Below are the code and all the weights of a small trained network. Each question names an input and a class and asks about switching units off, where a switched-off unit gives its printed mean instead of its output.

import numpy as np


def w(rows, s, z=0):
    codes = np.array(rows[::2]) - 128.0
    scale = np.full(codes.shape[1], s)
    scale[-1] = z or s
    return codes * scale


def norm(h):
    return h / np.sqrt((h * h).mean(-1, keepdims=True) + 1e-5)


def f(y):
    return y / 2 * (1 + np.tanh(0.7978845608 * (y + 0.044715 * y**3)))


def log_softmax(a):
    a = a - a.max(-1, keepdims=True)
    return a - np.log(np.exp(a).sum(-1, keepdims=True))


def net(x, mask):
    res = np.array(x, float).reshape(1, 8) / 4 @ E
    u = 0
    for l in range(2):
        y = f(norm(res) @ A[l][:, :-1].T + A[l][:, -1])
        res = res + np.where(mask[u : u + 6], y, B[l][:, -1]) @ B[l][:, :-1]
        u += 6
    return log_softmax(norm(res)[-1] @ U[:, :-1].T + U[:, -1])


A, B = {}, {}
E = w([
[144,87,138,107,147,99,134,134,33,110,159,167],'x0',
[38,128,158,151,103,157,68,125,121,44,160,139],'x1',
[51,138,84,115,131,137,194,100,112,64,143,255],'x2',
[158,70,12,176,185,57,126,182,103,88,188,186],'x3',
[70,207,95,160,117,148,101,76,106,149,124,115],'x4',
[147,177,85,126,150,89,108,136,168,170,65,128],'x5',
[128,86,69,103,91,144,156,143,72,137,159,118],'x6',
[72,82,133,31,133,156,81,145,155,153,100,96],'x7',
],0.0098)
A[0] = w([
[171,117,128,132,158,72,102,139,44,107,175,150,10],'0.n1',
[198,145,189,181,73,173,159,92,66,169,153,27,40],'0.n2',
[91,142,171,113,121,134,113,126,70,126,120,134,25],'0.n3',
[199,186,141,186,183,69,178,117,82,153,134,207,107],'0.n4',
[138,2,88,83,144,130,159,167,17,119,194,162,105],'0.n5',
[176,58,166,138,122,132,131,165,67,76,194,124,2],'0.n6',
],0.0088,0.0043)
B[0] = w([
[147,107,87,149,94,88,107,139,116,102,51,173,169],'0.n1',
[131,137,182,53,47,19,147,184,189,136,250,123,217],'0.n2',
[102,81,169,61,142,153,154,177,108,188,103,113,131],'0.n3',
[163,55,66,119,79,56,113,92,101,61,133,166,220],'0.n4',
[221,80,32,192,53,1,119,102,93,22,126,208,254],'0.n5',
[77,158,164,134,125,71,81,152,127,61,205,148,182],'0.n6',
],0.0079)
A[1] = w([
[215,107,59,147,99,99,108,166,129,213,99,71,53],'1.n1',
[94,168,100,44,76,159,237,82,145,176,106,199,92],'1.n2',
[209,84,254,77,149,141,148,179,138,175,108,77,2],'1.n3',
[76,181,81,206,180,125,144,154,145,116,203,153,33],'1.n4',
[147,191,51,144,126,120,110,120,141,228,116,39,88],'1.n5',
[222,73,98,112,174,89,184,161,219,171,90,147,74],'1.n6',
],0.0082,0.0064)
B[1] = w([
[120,151,126,155,204,251,85,94,120,171,49,102,225],'1.n1',
[145,96,69,219,182,165,102,120,72,97,102,134,212],'1.n2',
[17,219,232,103,56,154,146,120,146,130,199,169,225],'1.n3',
[28,142,230,32,95,188,166,120,117,142,97,141,150],'1.n4',
[196,42,106,82,109,22,191,162,118,126,202,113,213],'1.n5',
[102,154,195,64,130,107,109,157,133,165,178,2,253],'1.n6',
],0.0083,0.0046)
U = w([
[158,112,75,159,102,94,137,135,114,63,151,206,254],'0',
[118,144,203,72,105,115,128,156,159,170,175,91,156],'1',
[192,109,80,120,175,112,113,151,139,179,106,76,25],'2',
[63,157,147,152,165,249,129,107,102,121,79,169,30],'3',
],0.017,0.0051)

Each question gives the input, the list of numbers given to net, and the class t.
The units are the neurons (one row each of A and B). Each row of codes is followed by its name. A weight is (code - 128) times the scale printed after its matrix; where a second scale follows, it is the last column's (A, B and U).
mask holds one flag per neuron, layer by layer. A switched-off neuron (its flag False) gives its mean, the last column of its row in B, instead of its output. The means were averaged over made-up inputs and are rounded, as every weight is.
A unit's drop is (log p(t) with every unit on - log p(t) with that unit switched off) / (log p(t) with every unit on - log p(t) with every unit switched off).
The circuit of an input: a set's keep is (log p(t) with only the set's units on - log p(t) with every unit switched off) / (log p(t) with every unit on - log p(t) with every unit switched off). Starting from all 12 units, units are removed one at a time, each time the one whose removal leaves the highest keep (on an exact tie, the one counted first), for as long as the keep stays at least 0.8.
units of the circuit, in order: the units of the circuit, biggest drop first
unit that matters most: the unit with the biggest drop
k most important neurons: the k neurons with the biggest drops, biggest first
k most important neurons of layer l: the k neurons of layer l with the biggest drops, biggest first
drop when u is switched off: that unit's drop, to one decimal
input [8,-8,-8,-3,5,2,5,-6], class 1: 2 most important neurons of layer 0 : (0.n2 0.n5)
input [-5,0,-4,2,3,1,1,-1], class 2: units of the circuit, in order : (1.n1)
input [-8,7,7,2,-6,-7,-8,2], class 3: units of the circuit, in order : (0.n5 0.n2)
input [-6,4,-3,4,4,3,-6,8], class 2: 4 most important neurons : (1.n3 0.n2 1.n6 0.n6)
input [4,-6,2,1,1,7,0,1], class 2: 2 most important neurons : (1.n6 0.n5)
input [6,5,-4,2,-3,3,-8,2], class 1: 2 most important neurons : (0.n5 0.n4)
input [1,7,5,1,7,8,0,-3], class 3: 2 most important neurons : (0.n5 1.n4)
input [5,6,-5,-4,0,-7,7,7], class 0: 2 most important neurons : (0.n5 1.n6)
input [-6,3,0,4,8,0,1,5], class 1: 2 most important neurons of layer 1 : (1.n5 1.n4)
input [0,0,-2,-4,-7,6,2,-8], class 1: 2 most important neurons of layer 0 : (0.n5 0.n2)
input [-8,-1,8,1,1,-4,4,2], class 3: 2 most important neurons of layer 1 : (1.n4 1.n5)
input [-4,-1,1,8,-2,3,-4,0], class 2: 3 most important neurons of layer 0 : (0.n5 0.n6 0.n2)
input [-3,-3,3,6,-2,2,-4,4], class 2: 2 most important neurons of layer 1 : (1.n6 1.n3)
input [-4,8,0,-2,2,-2,3,5], class 3: unit that matters most : 0.n2
input [-5,1,-3,7,6,6,-5,2], class 2: drop when 0.n2 is switched off : 0.2
input [2,0,3,-1,7,-1,4,5], class 3: drop when 1.n4 is switched off : -0.1
input [-8,-3,6,3,2,1,-1,5], class 3: drop when 0.n5 is switched off : 0.3
